Here is a tiny trained network, its code and every weight. The questions are about switching its units off for an input and a target symbol, where a switched-off unit gives its printed mean instead of its output.

import numpy as np


def w(rows, s, z=0):
    codes = np.array(rows[::2]) - 128.0
    scale = np.full(codes.shape[1], s)
    scale[-1] = z or s
    return codes * scale


def f(y):
    return y / 2 * (1 + np.tanh(0.7978845608 * (y + 0.044715 * y**3)))


def softmax(a):
    e = np.exp(a - a.max(-1, keepdims=True))
    return e / e.sum(-1, keepdims=True)


def log_softmax(a):
    a = a - a.max(-1, keepdims=True)
    return a - np.log(np.exp(a).sum(-1, keepdims=True))


def net(x, mask):
    ids = ['αβγδεηθλπτφψ'.index(c) for c in x.split()]
    T = len(ids)
    res = E[ids] + P[:T]
    r = res
    for j in range(3):
        rows = slice(3 * j, 3 * j + 3)
        q, k, v = (r @ M[0][rows].T for M in (Q, K, V))
        z = softmax(np.where(np.tri(T) > 0, q @ k.T / 3**0.5, -1e9)) @ v
        o = O[0][rows]
        res = res + np.where(mask[j], z, o[:, -1]) @ o[:, :-1]
    y = f(res @ A[0][:, :-1].T + A[0][:, -1])
    res = res + np.where(mask[3:11], y, B[0][:, -1]) @ B[0][:, :-1]
    return log_softmax(res[-1] @ U[:, :-1].T + U[:, -1])


Q, K, V, O, A, B = {}, {}, {}, {}, {}, {}
E = w([
[170,57,138,162,148,71,245,163],'α',
[82,124,176,80,112,56,247,170],'β',
[127,19,109,177,194,114,143,85],'γ',
[222,165,105,147,113,84,221,186],'δ',
[93,94,139,207,105,188,90,136],'ε',
[169,159,135,139,83,236,233,140],'η',
[110,86,157,148,205,62,69,88],'θ',
[118,212,110,142,98,133,86,144],'λ',
[92,92,2,142,113,91,233,124],'π',
[126,111,80,142,157,19,114,145],'τ',
[212,127,232,150,149,210,131,122],'φ',
[165,134,122,79,174,160,200,61],'ψ',
],0.0098)
P = w([
[94,141,119,76,159,130,141,152],'0',
[143,124,132,82,64,110,115,77],'1',
[128,252,107,192,199,183,146,133],'2',
[66,129,118,56,198,161,124,208],'3',
[208,214,150,175,103,96,215,60],'4',
[134,122,145,125,50,70,128,39],'5',
[158,254,88,124,237,179,148,164],'6',
],0.012)
Q[0] = w([
[105,193,85,144,248,165,148,148],'head 0',
[158,97,123,63,85,112,78,98],'head 0',
[198,158,161,200,108,81,155,53],'head 0',
[76,139,134,110,204,119,121,177],'head 1',
[65,131,110,99,165,194,109,188],'head 1',
[131,67,172,66,56,101,116,128],'head 1',
[117,20,124,65,92,113,66,140],'head 2',
[183,100,144,158,40,84,147,44],'head 2',
[154,82,162,100,54,109,123,95],'head 2',
],0.013)
K[0] = w([
[112,92,115,43,196,155,121,245],'head 0',
[129,148,175,177,111,65,172,95],'head 0',
[141,74,133,96,32,101,112,76],'head 0',
[119,132,129,141,241,156,101,180],'head 1',
[101,171,107,132,190,158,167,208],'head 1',
[176,193,131,237,93,73,146,24],'head 1',
[92,186,162,213,151,104,166,79],'head 2',
[158,116,146,130,32,83,136,42],'head 2',
[135,135,140,191,74,110,113,54],'head 2',
],0.011)
V[0] = w([
[137,114,203,64,141,75,179,158],'head 0',
[141,10,75,153,147,130,156,95],'head 0',
[113,127,99,141,64,164,176,153],'head 0',
[136,170,46,110,158,123,179,131],'head 1',
[151,70,203,141,162,99,103,99],'head 1',
[90,163,122,133,66,119,128,178],'head 1',
[154,176,59,106,138,83,99,87],'head 2',
[168,99,109,150,122,55,113,190],'head 2',
[225,148,151,134,116,156,156,142],'head 2',
],0.014)
O[0] = w([
[142,94,187,130,58,115,200,174,254],'head 0',
[118,89,24,121,138,212,198,119,128],'head 0',
[139,153,23,148,67,85,112,135,133],'head 0',
[201,112,91,63,108,108,153,121,188],'head 1',
[80,99,174,150,154,170,163,155,111],'head 1',
[165,133,124,202,86,67,49,111,131],'head 1',
[178,94,146,65,228,82,126,118,128],'head 2',
[187,48,135,178,111,166,51,182,135],'head 2',
[151,210,112,85,103,157,101,249,106],'head 2',
],0.012,0.0096)
A[0] = w([
[195,138,186,222,76,107,56,162,80],'neuron 0',
[204,145,158,129,86,149,178,3,118],'neuron 1',
[28,67,215,127,115,160,194,88,13],'neuron 2',
[59,80,202,85,198,147,119,107,133],'neuron 3',
[177,170,197,139,107,49,111,155,132],'neuron 4',
[245,78,159,113,105,73,110,62,166],'neuron 5',
[149,189,114,188,162,115,153,46,106],'neuron 6',
[136,113,180,193,175,189,112,136,2],'neuron 7',
],0.0063,0.0026)
B[0] = w([
[48,91,71,72,127,108,223,176,196],'neuron 0',
[90,70,142,108,133,35,81,183,212],'neuron 1',
[125,151,57,191,182,114,126,147,206],'neuron 2',
[138,216,92,188,93,65,137,128,177],'neuron 3',
[82,158,60,99,184,171,100,174,232],'neuron 4',
[101,102,151,149,161,155,72,165,253],'neuron 5',
[67,88,113,110,110,147,97,1,149],'neuron 6',
[184,135,63,128,161,52,148,150,141],'neuron 7',
],0.0079,0.011)
U = w([
[236,109,161,186,7,162,215,124,171],'α',
[14,92,185,155,24,14,170,161,92],'β',
[45,98,68,115,171,185,191,134,46],'γ',
[194,164,77,94,156,139,110,232,64],'δ',
[52,147,154,161,37,128,108,33,254],'ε',
[202,241,108,151,24,33,122,96,143],'η',
[185,197,147,211,137,8,166,129,78],'θ',
[21,155,129,64,193,98,65,137,84],'λ',
[182,88,54,116,77,28,138,73,41],'π',
[202,63,252,140,170,102,97,139,227],'τ',
[86,227,229,145,132,185,133,179,184],'φ',
[151,167,185,3,150,70,228,75,132],'ψ',
],0.0037,0.0057)

Each question gives the input, a string of symbols that net reads in full, and the target symbol t.
The units are the heads (3 rows each of Q, K, V and O) and the neurons (one row each of A and B). Each row of codes is followed by its name. A weight is (code - 128) times the scale printed after its matrix; where a second scale follows, it is the last column's (O, A, B and U).
mask holds one flag per unit, heads first, then neurons. A switched-off unit (its flag False) gives its mean, the last column of its rows in O or B, instead of its output. The means were averaged over made-up inputs and are rounded, as every weight is.
A unit's drop is (log p(t) with every unit on - log p(t) with that unit switched off) / (log p(t) with every unit on - log p(t) with every unit switched off).
The circuit of an input: a set's keep is (log p(t) with only the set's units on - log p(t) with every unit switched off) / (log p(t) with every unit on - log p(t) with every unit switched off). Starting from all 11 units, units are removed one at a time, each time the one whose removal leaves the highest keep (on an exact tie, the one counted first), for as long as the keep stays at least 0.8.
circuit, biggest first: the units of the circuit, biggest drop first
most important unit: the unit with the biggest drop
k most important neurons: the k neurons with the biggest drops, biggest first
drop of u: that unit's drop, to one decimal
input β τ δ, target β: most important unit => head 0
input φ α ψ β ψ, target α: circuit, biggest first => head 2; head 0; neuron 4
input π δ ψ α, target α: circuit, biggest first => head 2; head 0; neuron 4; neuron 1
input η ε π φ π α π, target φ: circuit, biggest first => head 2; head 1; head 0
input θ φ ψ, target θ: 3 most important neurons => neuron 3; neuron 2; neuron 7
input δ λ τ β α δ α, target β: circuit, biggest first => head 0; head 2; neuron 0
input α δ φ φ β, target δ: circuit, biggest first => head 2; neuron 4
input θ ψ β β φ, target ψ: circuit, biggest first => head 2; head 1
input β τ δ β λ, target τ: circuit, biggest first => head 2; neuron 5
input ψ β ψ δ τ, target β: circuit, biggest first => head 0; neuron 0; head 1
input τ δ ε δ θ, target δ: circuit, biggest first => head 2; neuron 4
input β β δ β ε β η, target β: circuit, biggest first => head 0; head 2; neuron 1
input ε α ψ γ ψ φ, target φ: circuit, biggest first => head 2; head 1
input ψ τ θ λ λ τ λ, target λ: most important unit => head 0
input δ β ε β τ β δ, target β: 2 most important neurons => neuron 0; neuron 1
input θ δ α, target θ: 3 most important neurons => neuron 3; neuron 2; neuron 7
input β α β θ γ η, target η: 2 most important neurons => neuron 5; neuron 0
input β β β ε ψ ψ, target ψ: 2 most important neurons => neuron 5; neuron 4
input δ τ φ θ, target θ: 2 most important neurons => neuron 3; neuron 2
input δ γ τ π ψ, target γ: circuit, biggest first => head 0
input β ψ τ, target β: drop of head 2 => 0.3
input ε α β τ π λ, target λ: drop of head 2 => 0.3
input β γ τ τ β α ε, target τ: drop of head 2 => 0.5
